Here is a tiny trained network, its code and every weight. The questions are about switching its units off for an input and a target symbol, where a switched-off unit gives its printed mean instead of its output.

import numpy as np


def w(rows, s, z=0):
    codes = np.array(rows[::2]) - 128.0
    scale = np.full(codes.shape[1], s)
    scale[-1] = z or s
    return codes * scale


def f(y):
    return np.maximum(y, 0)


def softmax(a):
    e = np.exp(a - a.max(-1, keepdims=True))
    return e / e.sum(-1, keepdims=True)


def log_softmax(a):
    a = a - a.max(-1, keepdims=True)
    return a - np.log(np.exp(a).sum(-1, keepdims=True))


def net(x, mask):
    ids = ['Ξαβδζηθ'.index(c) for c in x.split()]
    T = len(ids)
    res = E[ids] + P[:T]
    r = res
    for j in range(3):
        rows = slice(3 * j, 3 * j + 3)
        q, k, v = (r @ M[0][rows].T for M in (Q, K, V))
        z = softmax(np.where(np.tri(T) > 0, q @ k.T / 3**0.5, -1e9)) @ v
        o = O[0][rows]
        res = res + np.where(mask[j], z, o[:, -1]) @ o[:, :-1]
    y = f(res @ A[0][:, :-1].T + A[0][:, -1])
    res = res + np.where(mask[3:7], y, B[0][:, -1]) @ B[0][:, :-1]
    return log_softmax(res[-1] @ U[:, :-1].T + U[:, -1])


Q, K, V, O, A, B = {}, {}, {}, {}, {}, {}
E = w([
[71,101,135,63,236],'Ξ',
[86,152,183,160,59],'α',
[64,104,126,127,2],'β',
[146,191,105,128,189],'δ',
[222,159,87,139,138],'ζ',
[106,22,110,180,117],'η',
[155,70,193,56,151],'θ',
],0.018)
P = w([
[255,216,134,96,96],'0',
[79,124,137,183,109],'1',
[73,119,22,23,122],'2',
[168,91,139,80,79],'3',
[70,138,175,181,81],'4',
[74,86,106,16,97],'5',
[181,96,138,84,91],'6',
[51,165,175,166,94],'7',
[107,65,115,58,66],'8',
[206,101,131,89,135],'9',
[24,204,181,151,149],'10',
],0.0098)
Q[0] = w([
[213,112,113,149,84],'h1',
[141,148,98,157,116],'h1',
[162,155,101,108,113],'h1',
[147,147,156,60,117],'h2',
[155,207,137,111,94],'h2',
[93,139,64,190,133],'h2',
[2,102,150,178,156],'h3',
[103,22,65,127,196],'h3',
[167,99,133,82,68],'h3',
],0.018)
K[0] = w([
[213,143,74,156,117],'h1',
[114,124,93,122,117],'h1',
[141,107,92,142,144],'h1',
[160,159,170,87,113],'h2',
[102,203,131,95,152],'h2',
[72,110,68,154,134],'h2',
[15,108,162,169,123],'h3',
[141,7,145,140,182],'h3',
[182,122,174,77,96],'h3',
],0.02)
V[0] = w([
[167,164,206,199,173],'h1',
[95,101,210,116,150],'h1',
[134,198,182,22,75],'h1',
[192,86,243,206,112],'h2',
[86,93,145,96,178],'h2',
[153,54,32,134,114],'h2',
[135,111,69,4,37],'h3',
[51,130,171,128,127],'h3',
[216,221,154,125,124],'h3',
],0.011)
O[0] = w([
[146,179,217,89,144,118],'h1',
[180,125,148,111,74,210],'h1',
[188,52,160,194,172,254],'h1',
[157,128,180,125,20,197],'h2',
[75,62,89,128,121,141],'h2',
[86,111,194,102,195,81],'h2',
[91,96,81,102,254,191],'h3',
[115,101,68,113,71,205],'h3',
[177,213,131,107,166,89],'h3',
],0.0099,0.0067)
A[0] = w([
[76,217,118,248,117,4],'n1',
[137,236,47,150,112,137],'n2',
[108,95,160,41,106,140],'n3',
[204,148,103,37,174,42],'n4',
],0.012,0.0037)
B[0] = w([
[71,194,111,188,249,174],'n1',
[178,122,133,70,127,187],'n2',
[159,184,120,104,135,245],'n3',
[60,57,150,146,104,218],'n4',
],0.019,0.011)
U = w([
[82,147,122,63,96,254],'Ξ',
[53,163,180,169,118,50],'α',
[124,74,61,123,125,160],'β',
[216,96,78,187,188,103],'δ',
[136,142,149,116,172,56],'ζ',
[173,78,151,182,78,108],'η',
[254,97,142,120,128,188],'θ',
],0.0089,0.0044)

Each question gives the input, a string of symbols that net reads in full, and the target symbol t.
The units are the heads (3 rows each of Q, K, V and O) and the neurons (one row each of A and B). Each row of codes is followed by its name. A weight is (code - 128) times the scale printed after its matrix; where a second scale follows, it is the last column's (O, A, B and U).
mask holds one flag per unit, heads first, then neurons. A switched-off unit (its flag False) gives its mean, the last column of its rows in O or B, instead of its output. The means were averaged over made-up inputs and are rounded, as every weight is.
A unit's drop is (log p(t) with every unit on - log p(t) with that unit switched off) / (log p(t) with every unit on - log p(t) with every unit switched off).
The circuit of an input: a set's keep is (log p(t) with only the set's units on - log p(t) with every unit switched off) / (log p(t) with every unit on - log p(t) with every unit switched off). Starting from all 7 units, units are removed one at a time, each time the one whose removal leaves the highest keep (on an exact tie, the one counted first), for as long as the keep stays at least 0.8.
units of the circuit, in order: the units of the circuit, biggest drop first
unit that matters most: the unit with the biggest drop
top k neurons: the k neurons with the biggest drops, biggest first
heads that matter: for each layer, one digit per head in row order, 1 if its drop is at least 0.15 and else 0, layers parted by /
input δ Ξ θ β Ξ Ξ α δ θ θ β, target β: units of the circuit, in order -> h2, h3
input Ξ β α Ξ, target β: top 2 neurons -> n1, n2
input ζ δ Ξ β, target α: unit that matters most -> h3
input ζ α δ δ θ α α θ α α, target α: heads that matter -> 101
input θ ζ Ξ α α α θ, target η: units of the circuit, in order -> n4, h3, n1
input θ θ Ξ θ, target η: units of the circuit, in order -> n4, h3, h1, n1
input η α θ θ ζ α η β Ξ η, target Ξ: heads that matter -> 110
input α δ α Ξ α ζ Ξ β α α, target θ: units of the circuit, in order -> h3, h2
input θ Ξ Ξ θ δ α θ α α α θ, target θ: units of the circuit, in order -> n4, h1
input θ α α α α η θ δ, target δ: units of the circuit, in order -> h2, n4
input Ξ θ α α α α, target η: units of the circuit, in order -> h1, h3
input θ α Ξ α η δ, target β: heads that matter -> 101
input ζ Ξ θ θ θ θ α α α θ, target α: heads that matter -> 001
input θ ζ δ, target β: units of the circuit, in order -> n4, h2
input θ β α β β α α α α, target η: heads that matter -> 110
input θ Ξ α θ β θ ζ ζ, target ζ: units of the circuit, in order -> h3, h1
input δ η η, target Ξ: units of the circuit, in order -> h1, h2
input α α α α, target θ: heads that matter -> 011
input δ δ Ξ, target β: unit that matters most -> h1
input η Ξ α α δ Ξ Ξ θ α, target β: units of the circuit, in order -> h3, h2
input δ θ θ β δ α, target β: units of the circuit, in order -> h3, h1
input α δ α α Ξ α Ξ, target θ: units of the circuit, in order -> h3, n4, h2
input α η η β, target θ: heads that matter -> 011
input α δ θ, target β: top 2 neurons -> n4, n2
input η θ α β η α δ, target Ξ: unit that matters most -> n4
input α Ξ η ζ θ Ξ Ξ θ, target θ: heads that matter -> 000
